Below is a small trained network, with its code and all its weights. Each question gives an input and a target symbol and asks what happens when units are switched off, that is, made to give their printed mean instead of their output.

import numpy as np


def w(rows, s, z=0):
    codes = np.array(rows[::2]) - 128.0
    scale = np.full(codes.shape[1], s)
    scale[-1] = z or s
    return codes * scale


def norm(h):
    return h / np.sqrt((h * h).mean(-1, keepdims=True) + 1e-5)


def f(y):
    return y / 2 * (1 + np.tanh(0.7978845608 * (y + 0.044715 * y**3)))


def softmax(a):
    e = np.exp(a - a.max(-1, keepdims=True))
    return e / e.sum(-1, keepdims=True)


def log_softmax(a):
    a = a - a.max(-1, keepdims=True)
    return a - np.log(np.exp(a).sum(-1, keepdims=True))


def net(x, mask):
    ids = ['ΞΠΣΩαεηλψ'.index(c) for c in x.split()]
    T = len(ids)
    res = E[ids] + P[:T]
    u = 0
    for l in range(3):
        q, k, v = (norm(res) @ M[l].T for M in (Q, K, V))
        z = softmax(np.where(np.tri(T) > 0, q @ k.T / 3**0.5, -1e9)) @ v
        res = res + np.where(mask[u], z, O[l][:, -1]) @ O[l][:, :-1]
        u += 1
        y = f(norm(res) @ A[l][:, :-1].T + A[l][:, -1])
        res = res + np.where(mask[u : u + 4], y, B[l][:, -1]) @ B[l][:, :-1]
        u += 4
    return log_softmax(norm(res)[-1] @ U[:, :-1].T + U[:, -1])


Q, K, V, O, A, B = {}, {}, {}, {}, {}, {}
E = w([
[119,212,96,30],'Ξ',
[99,210,120,113],'Π',
[129,193,134,95],'Σ',
[117,199,143,128],'Ω',
[80,131,94,121],'α',
[150,245,190,91],'ε',
[109,164,160,126],'η',
[3,41,51,87],'λ',
[58,73,193,164],'ψ',
],0.0048)
P = w([
[116,175,150,67],'0',
[28,176,147,130],'1',
[149,173,123,97],'2',
[123,130,182,51],'3',
[48,166,130,192],'4',
[165,167,114,110],'5',
[126,123,190,61],'6',
[222,41,86,200],'7',
[177,159,102,116],'8',
[140,125,188,80],'9',
[188,98,73,252],'10',
[184,155,96,119],'11',
[130,117,213,77],'12',
[41,85,25,253],'13',
],0.007)
Q[0] = w([
[76,81,253,52],'L0H1',
[184,126,151,128],'L0H1',
[202,131,58,223],'L0H1',
],0.0067)
K[0] = w([
[170,90,134,237],'L0H1',
[97,90,154,134],'L0H1',
[115,140,148,2],'L0H1',
],0.0077)
V[0] = w([
[141,121,86,102],'L0H1',
[140,76,148,144],'L0H1',
[136,188,3,146],'L0H1',
],0.006)
O[0] = w([
[157,102,69,167,113],'L0H1',
[70,84,161,80,1],'L0H1',
[252,64,6,164,127],'L0H1',
],0.0038,0.0019)
A[0] = w([
[114,71,132,254,254],'L0N1',
[131,145,157,107,221],'L0N2',
[149,180,87,137,127],'L0N3',
[86,151,132,90,97],'L0N4',
],0.0091,0.0026)
B[0] = w([
[2,178,101,151,253],'L0N1',
[117,119,150,178,213],'L0N2',
[103,134,175,174,200],'L0N3',
[145,99,119,175,187],'L0N4',
],0.008,0.0032)
Q[1] = w([
[223,108,251,20],'L1H1',
[11,204,168,166],'L1H1',
[156,152,93,253],'L1H1',
],0.0019)
K[1] = w([
[98,106,114,139],'L1H1',
[152,145,135,252],'L1H1',
[111,176,90,60],'L1H1',
],0.0042)
V[1] = w([
[64,179,53,173],'L1H1',
[77,140,139,31],'L1H1',
[165,53,253,158],'L1H1',
],0.0025)
O[1] = w([
[54,140,193,209,254],'L1H1',
[166,117,114,178,164],'L1H1',
[150,79,4,65,106],'L1H1',
],0.0029,0.00088)
A[1] = w([
[87,107,155,2,4],'L1N1',
[237,99,43,158,100],'L1N2',
[125,182,107,74,43],'L1N3',
[37,52,116,111,239],'L1N4',
],0.0063,0.003)
B[1] = w([
[76,105,153,241,124],'L1N1',
[3,137,207,140,107],'L1N2',
[219,184,142,198,106],'L1N3',
[176,242,181,93,254],'L1N4',
],0.0042,0.0037)
Q[2] = w([
[190,176,119,7],'L2H1',
[161,72,231,1],'L2H1',
[84,70,29,169],'L2H1',
],0.0064)
K[2] = w([
[192,126,71,124],'L2H1',
[135,2,70,53],'L2H1',
[170,181,203,150],'L2H1',
],0.0064)
V[2] = w([
[91,181,166,68],'L2H1',
[51,162,1,71],'L2H1',
[180,32,118,120],'L2H1',
],0.0038)
O[2] = w([
[154,72,73,114,214],'L2H1',
[58,111,127,5,112],'L2H1',
[113,253,145,163,2],'L2H1',
],0.0045,0.004)
A[2] = w([
[45,201,80,61,140],'L2N1',
[2,204,208,142,168],'L2N2',
[125,175,61,181,254],'L2N3',
[197,243,78,158,55],'L2N4',
],0.0053,0.003)
B[2] = w([
[168,102,238,120,192],'L2N1',
[2,104,216,146,253],'L2N2',
[71,53,160,65,218],'L2N3',
[48,154,92,139,134],'L2N4',
],0.0061,0.0035)
U = w([
[110,182,54,49,78],'Ξ',
[50,125,76,153,254],'Π',
[159,188,61,145,239],'Σ',
[155,148,126,244,48],'Ω',
[151,39,62,168,107],'α',
[186,230,172,128,159],'ε',
[201,119,161,197,105],'η',
[147,102,135,5,52],'λ',
[82,111,223,148,103],'ψ',
],0.015,0.003)

Each question gives the input, a string of symbols that net reads in full, and the target symbol t.
The units are the heads (3 rows each of Q, K, V and O) and the neurons (one row each of A and B). Each row of codes is followed by its name. A weight is (code - 128) times the scale printed after its matrix; where a second scale follows, it is the last column's (O, A, B and U).
mask holds one flag per unit, layer by layer, with each layer's heads first. A switched-off unit (its flag False) gives its mean, the last column of its rows in O or B, instead of its output. The means were averaged over made-up inputs and are rounded, as every weight is.
A unit's drop is (log p(t) with every unit on - log p(t) with that unit switched off) / (log p(t) with every unit on - log p(t) with every unit switched off).
The circuit of an input: a set's keep is (log p(t) with only the set's units on - log p(t) with every unit switched off) / (log p(t) with every unit on - log p(t) with every unit switched off). Starting from the 12 units with the biggest drops (on a tie, the unit counted first), units are removed one at a time, each time the one whose removal leaves the highest keep (on an exact tie, the one counted first), for as long as the keep stays at least 0.8.
units of the circuit, in order: the units of the circuit, biggest drop first
top k neurons: the k neurons with the biggest drops, biggest first
k most important neurons of layer l: the k neurons of layer l with the biggest drops, biggest first
input ψ ψ ε Ω ψ λ η α, target ψ: units of the circuit, in order -> L0N1; L2N1; L0H1; L2N2
input λ ε ψ Σ η ε λ ψ Π, target Π: top 3 neurons -> L2N4; L2N1; L0N1
input Σ Π Ω ε ε η α Σ, target Π: units of the circuit, in order -> L0N1
input Ξ α ε ε ε Σ Ξ Ξ η, target η: units of the circuit, in order -> L0N1; L2N2
input α ε Ω ε, target ε: 2 most important neurons of layer 2 -> L2N2; L2N3
input λ Ω ε ψ λ λ ε η λ Ω, target λ: 2 most important neurons of layer 1 -> L1N4; L1N2
input Ξ ψ α η ψ Ω ψ Ξ, target Π: 2 most important neurons of layer 1 -> L1N2; L1N4
input Π ψ Π ψ λ λ Σ, target λ: units of the circuit, in order -> L0N1; L0N3; L2N2
input ψ Ξ ε ε λ Π η η α α, target η: units of the circuit, in order -> L0N1; L2N3; L2N2
input ε λ ψ α λ ε η, target λ: top 4 neurons -> L0N1; L2N2; L0N3; L2N1
input λ Σ α ε, target ε: top 4 neurons -> L0N1; L2N3; L2N2; L1N4
input λ λ Π ε, target λ: units of the circuit, in order -> L0N1; L2H1
input α ψ Ω Ξ ε α α λ α Ω λ ε ε, target λ: units of the circuit, in order -> L0N1; L0H1; L0N3; L2N2
input Π η λ ψ ε λ Σ Ξ, target ψ: units of the circuit, in order -> L1N2
input Σ ψ Π Ω ε λ ψ λ α, target α: units of the circuit, in order -> L1N4; L0N1
input λ λ λ α Ω α Σ λ Ω α, target λ: top 3 neurons -> L0N1; L2N2; L1N2
input λ Ξ Π Σ α Σ Σ λ λ λ λ Π Σ, target λ: top 3 neurons -> L0N1; L1N4; L2N2
input α Ω λ ε α α, target α: top 3 neurons -> L1N4; L0N1; L2N2
input Ω α α ψ Ω ψ λ Ξ λ λ, target λ: top 2 neurons -> L0N1; L1N2
input λ α Σ λ λ Σ λ ε Π Σ ε λ Ω, target λ: units of the circuit, in order -> L0N1; L2N2; L0N3
input Σ Σ α α Ξ ε Ω ε η Π, target η: top 4 neurons -> L0N1; L2N2; L1N4; L2N3
input η λ η α Ω λ Σ Π, target ψ: top 3 neurons -> L0N1; L2N1; L2N2
input λ α Ξ α ψ Σ Ξ λ η, target η: top 2 neurons -> L0N1; L1N4
input α λ ε η, target λ: top 2 neurons -> L0N1; L0N3
input Σ η λ λ α ε λ Ω λ Π, target λ: top 3 neurons -> L0N1; L1N4; L2N2
